Below is a small trained network, with its code and all its weights. Each question gives an input and a class and asks what happens when units are switched off, that is, made to give their printed mean instead of their output.

import numpy as np


def w(rows, s, z=0):
    codes = np.array(rows[::2]) - 128.0
    scale = np.full(codes.shape[1], s)
    scale[-1] = z or s
    return codes * scale


def norm(h):
    return h / np.sqrt((h * h).mean(-1, keepdims=True) + 1e-5)


def f(y):
    return np.maximum(y, 0)


def log_softmax(a):
    a = a - a.max(-1, keepdims=True)
    return a - np.log(np.exp(a).sum(-1, keepdims=True))


def net(x, mask):
    res = np.array(x, float).reshape(1, 5) / 4 @ E
    u = 0
    for l in range(3):
        y = f(norm(res) @ A[l][:, :-1].T + A[l][:, -1])
        res = res + np.where(mask[u : u + 7], y, B[l][:, -1]) @ B[l][:, :-1]
        u += 7
    return log_softmax(norm(res)[-1] @ U[:, :-1].T + U[:, -1])


A, B = {}, {}
E = w([
[100,165,75,171],'x0',
[2,77,52,108],'x1',
[68,232,201,7],'x2',
[177,170,21,77],'x3',
[146,102,164,98],'x4',
],0.0042)
A[0] = w([
[112,89,84,82,111],'0.n0',
[96,152,88,168,253],'0.n1',
[7,93,224,189,119],'0.n2',
[151,131,63,95,29],'0.n3',
[182,132,32,40,97],'0.n4',
[77,120,116,99,88],'0.n5',
[124,9,62,109,164],'0.n6',
],0.011,0.0022)
B[0] = w([
[132,158,112,192,185],'0.n0',
[197,154,155,110,212],'0.n1',
[97,119,119,198,245],'0.n2',
[121,107,160,180,184],'0.n3',
[47,85,230,254,254],'0.n4',
[106,201,66,75,183],'0.n5',
[96,142,45,70,237],'0.n6',
],0.0083,0.0054)
A[1] = w([
[204,79,224,64,189],'1.n0',
[29,56,237,91,154],'1.n1',
[144,113,77,99,87],'1.n2',
[149,195,83,145,47],'1.n3',
[254,99,183,94,6],'1.n4',
[34,221,193,36,47],'1.n5',
[31,173,175,203,87],'1.n6',
],0.0064,0.0017)
B[1] = w([
[84,170,141,139,166],'1.n0',
[97,99,98,188,200],'1.n1',
[158,105,124,110,137],'1.n2',
[51,99,142,147,147],'1.n3',
[163,131,131,131,152],'1.n4',
[220,69,2,28,198],'1.n5',
[136,76,125,196,253],'1.n6',
],0.0084,0.0061)
A[2] = w([
[252,187,214,146,147],'2.n0',
[202,98,62,167,183],'2.n1',
[175,69,86,136,1],'2.n2',
[133,93,97,194,96],'2.n3',
[133,198,48,170,135],'2.n4',
[222,36,71,179,63],'2.n5',
[121,53,2,175,147],'2.n6',
],0.0076,0.002)
B[2] = w([
[44,191,232,82,167],'2.n0',
[167,96,194,2,192],'2.n1',
[176,23,118,70,148],'2.n2',
[142,141,110,166,199],'2.n3',
[117,114,150,119,177],'2.n4',
[156,107,113,114,191],'2.n5',
[130,197,150,77,254],'2.n6',
],0.0078,0.009)
U = w([
[75,129,133,255,78],'0',
[143,151,103,11,51],'1',
[69,203,147,101,251],'2',
],0.0094,0.0015)

Each question gives the input, the list of numbers given to net, and the class t.
The units are the neurons (one row each of A and B). Each row of codes is followed by its name. A weight is (code - 128) times the scale printed after its matrix; where a second scale follows, it is the last column's (A, B and U).
mask holds one flag per neuron, layer by layer. A switched-off neuron (its flag False) gives its mean, the last column of its row in B, instead of its output. The means were averaged over made-up inputs and are rounded, as every weight is.
A unit's drop is (log p(t) with every unit on - log p(t) with that unit switched off) / (log p(t) with every unit on - log p(t) with every unit switched off).
The circuit of an input: a set's keep is (log p(t) with only the set's units on - log p(t) with every unit switched off) / (log p(t) with every unit on - log p(t) with every unit switched off). Starting from the 12 units with the biggest drops (on a tie, the unit counted first), units are removed one at a time, each time the one whose removal leaves the highest keep (on an exact tie, the one counted first), for as long as the keep stays at least 0.8.
circuit, biggest first: the units of the circuit, biggest drop first
top k neurons: the k neurons with the biggest drops, biggest first
top k neurons in layer l: the k neurons of layer l with the biggest drops, biggest first
drop when u is switched off: that unit's drop, to one decimal
input [-8,3,-2,6,-3], class 0: top neuron -> [0.n4]
input [1,-4,-3,2,-5], class 2: top 2 neurons in layer 1 -> [1.n5; 1.n6]
input [-8,-1,-2,-1,0], class 1: top 2 neurons in layer 0 -> [0.n4; 0.n6]
input [4,8,-4,-4,-4], class 2: circuit, biggest first -> [0.n4; 2.n6]
input [-7,-7,4,7,-2], class 0: circuit, biggest first -> [0.n4; 2.n6]
input [-7,-1,5,5,2], class 0: top 3 neurons in layer 0 -> [0.n4; 0.n6; 0.n5]
input [-7,-7,6,8,-1], class 0: top 3 neurons -> [0.n6; 0.n4; 0.n5]
input [2,5,5,0,-5], class 1: circuit, biggest first -> [1.n5; 0.n4]
input [-1,6,6,7,-1], class 0: top 3 neurons -> [0.n4; 0.n0; 0.n3]
input [-4,2,-6,4,4], class 1: top 3 neurons -> [0.n6; 0.n2; 2.n6]
input [-8,-7,-7,-1,-1], class 1: top 2 neurons -> [0.n4; 2.n1]
input [3,-4,-6,5,0], class 1: top 2 neurons in layer 2 -> [2.n1; 2.n5]
input [-4,6,-3,-3,-5], class 2: top 3 neurons in layer 0 -> [0.n6; 0.n4; 0.n2]
input [7,-1,5,-1,3], class 1: circuit, biggest first -> [1.n5]
input [-7,4,5,8,7], class 0: drop when 0.n4 is switched off -> 1.0
input [-4,1,-8,5,8], class 1: drop when 0.n6 is switched off -> 1.2
input [-7,-1,4,8,-1], class 0: drop when 0.n4 is switched off -> 0.9
input [5,3,-6,-1,-4], class 1: drop when 1.n0 is switched off -> 0.0
